Below is a small trained network, with its code and all its weights. Each question gives an input and a target symbol and asks what happens when units are switched off, that is, made to give their printed mean instead of their output.

import numpy as np


def w(rows, s, z=0):
    codes = np.array(rows[::2]) - 128.0
    scale = np.full(codes.shape[1], s)
    scale[-1] = z or s
    return codes * scale


def norm(h):
    return h / np.sqrt((h * h).mean(-1, keepdims=True) + 1e-5)


def f(y):
    return np.maximum(y, 0)


def softmax(a):
    e = np.exp(a - a.max(-1, keepdims=True))
    return e / e.sum(-1, keepdims=True)


def log_softmax(a):
    a = a - a.max(-1, keepdims=True)
    return a - np.log(np.exp(a).sum(-1, keepdims=True))


def net(x, mask):
    ids = ['ΓΛΨαβδεηθμξπσφ'.index(c) for c in x.split()]
    T = len(ids)
    res = E[ids] + P[:T]
    r = norm(res)
    for j in range(2):
        rows = slice(2 * j, 2 * j + 2)
        q, k, v = (r @ M[0][rows].T for M in (Q, K, V))
        z = softmax(np.where(np.tri(T) > 0, q @ k.T / 2**0.5, -1e9)) @ v
        o = O[0][rows]
        res = res + np.where(mask[j], z, o[:, -1]) @ o[:, :-1]
    y = f(norm(res) @ A[0][:, :-1].T + A[0][:, -1])
    res = res + np.where(mask[2:6], y, B[0][:, -1]) @ B[0][:, :-1]
    return log_softmax(norm(res)[-1] @ U[:, :-1].T + U[:, -1])


Q, K, V, O, A, B = {}, {}, {}, {}, {}, {}
E = w([
[74,98,211],'Γ',
[13,111,134],'Λ',
[124,139,106],'Ψ',
[143,70,247],'α',
[134,136,103],'β',
[123,139,104],'δ',
[17,143,110],'ε',
[151,116,122],'η',
[206,87,134],'θ',
[121,146,149],'μ',
[91,24,106],'ξ',
[100,157,142],'π',
[151,132,98],'σ',
[145,109,130],'φ',
],0.015)
P = w([
[183,156,32],'0',
[93,121,185],'1',
[218,94,9],'2',
[142,149,165],'3',
[135,118,2],'4',
[147,177,174],'5',
[124,45,31],'6',
],0.0074)
Q[0] = w([
[54,2,68],'H0',
[34,175,91],'H0',
[101,107,54],'H1',
[42,120,138],'H1',
],0.0073)
K[0] = w([
[185,225,255],'H0',
[87,30,239],'H0',
[191,118,80],'H1',
[211,215,181],'H1',
],0.0061)
V[0] = w([
[116,218,210],'H0',
[92,255,98],'H0',
[8,28,73],'H1',
[118,59,29],'H1',
],0.0077)
O[0] = w([
[155,132,77,35],'H0',
[123,186,88,126],'H0',
[20,154,134,123],'H1',
[4,55,110,255],'H1',
],0.012,0.0026)
A[0] = w([
[176,53,175,44],'N0',
[134,42,215,3],'N1',
[138,111,234,77],'N2',
[129,47,253,18],'N3',
],0.0057,0.0056)
B[0] = w([
[105,198,90,178],'N0',
[111,137,30,171],'N1',
[221,176,80,252],'N2',
[82,111,2,234],'N3',
],0.0092,0.0011)
U = w([
[149,2,118,110],'Γ',
[19,131,228,120],'Λ',
[196,167,219,232],'Ψ',
[82,175,109,63],'α',
[198,163,29,52],'β',
[29,177,168,127],'δ',
[133,135,94,60],'ε',
[188,195,12,63],'η',
[88,14,207,155],'θ',
[95,161,78,67],'μ',
[161,132,113,152],'ξ',
[194,76,242,161],'π',
[160,230,183,254],'σ',
[103,135,151,98],'φ',
],0.0093,0.007)

Each question gives the input, a string of symbols that net reads in full, and the target symbol t.
The units are the heads (2 rows each of Q, K, V and O) and the neurons (one row each of A and B). Each row of codes is followed by its name. A weight is (code - 128) times the scale printed after its matrix; where a second scale follows, it is the last column's (O, A, B and U).
mask holds one flag per unit, heads first, then neurons. A switched-off unit (its flag False) gives its mean, the last column of its rows in O or B, instead of its output. The means were averaged over made-up inputs and are rounded, as every weight is.
A unit's drop is (log p(t) with every unit on - log p(t) with that unit switched off) / (log p(t) with every unit on - log p(t) with every unit switched off).
The circuit of an input: a set's keep is (log p(t) with only the set's units on - log p(t) with every unit switched off) / (log p(t) with every unit on - log p(t) with every unit switched off). Starting from all 6 units, units are removed one at a time, each time the one whose removal leaves the highest keep (on an exact tie, the one counted first), for as long as the keep stays at least 0.8.
circuit, biggest first: the units of the circuit, biggest drop first
k most important neurons: the k neurons with the biggest drops, biggest first
which heads matter: for each layer, one digit per head in row order, 1 if its drop is at least 0.15 and else 0, layers parted by /
drop when u is switched off: that unit's drop, to one decimal
input φ Λ φ π σ η, target σ: which heads matter	01
input μ Γ φ Γ, target Ψ: which heads matter	01
input η θ μ, target Γ: circuit, biggest first	(H0)
input Ψ φ π Ψ, target σ: which heads matter	11
input φ ξ θ, target θ: circuit, biggest first	(H1; H0)
input α η Γ Γ, target π: circuit, biggest first	(H1; H0)
input η η β, target Γ: circuit, biggest first	(H0; H1)
input π Ψ φ δ, target σ: circuit, biggest first	(H1; N3)
input η φ φ δ η β, target η: 2 most important neurons	(N2; N3)
input π φ η η π η, target σ: which heads matter	10
input η η Ψ, target Γ: which heads matter	10
input Ψ η π η μ, target Γ: which heads matter	11
input η α μ β, target Ψ: which heads matter	01
input η η μ μ η Γ, target Ψ: circuit, biggest first	(H1)
input Λ Γ μ φ, target Λ: drop when H1 is switched off	2.3
input π β φ δ, target σ: drop when H1 is switched off	0.8
input θ δ φ φ π σ, target σ: drop when N3 is switched off	0.2
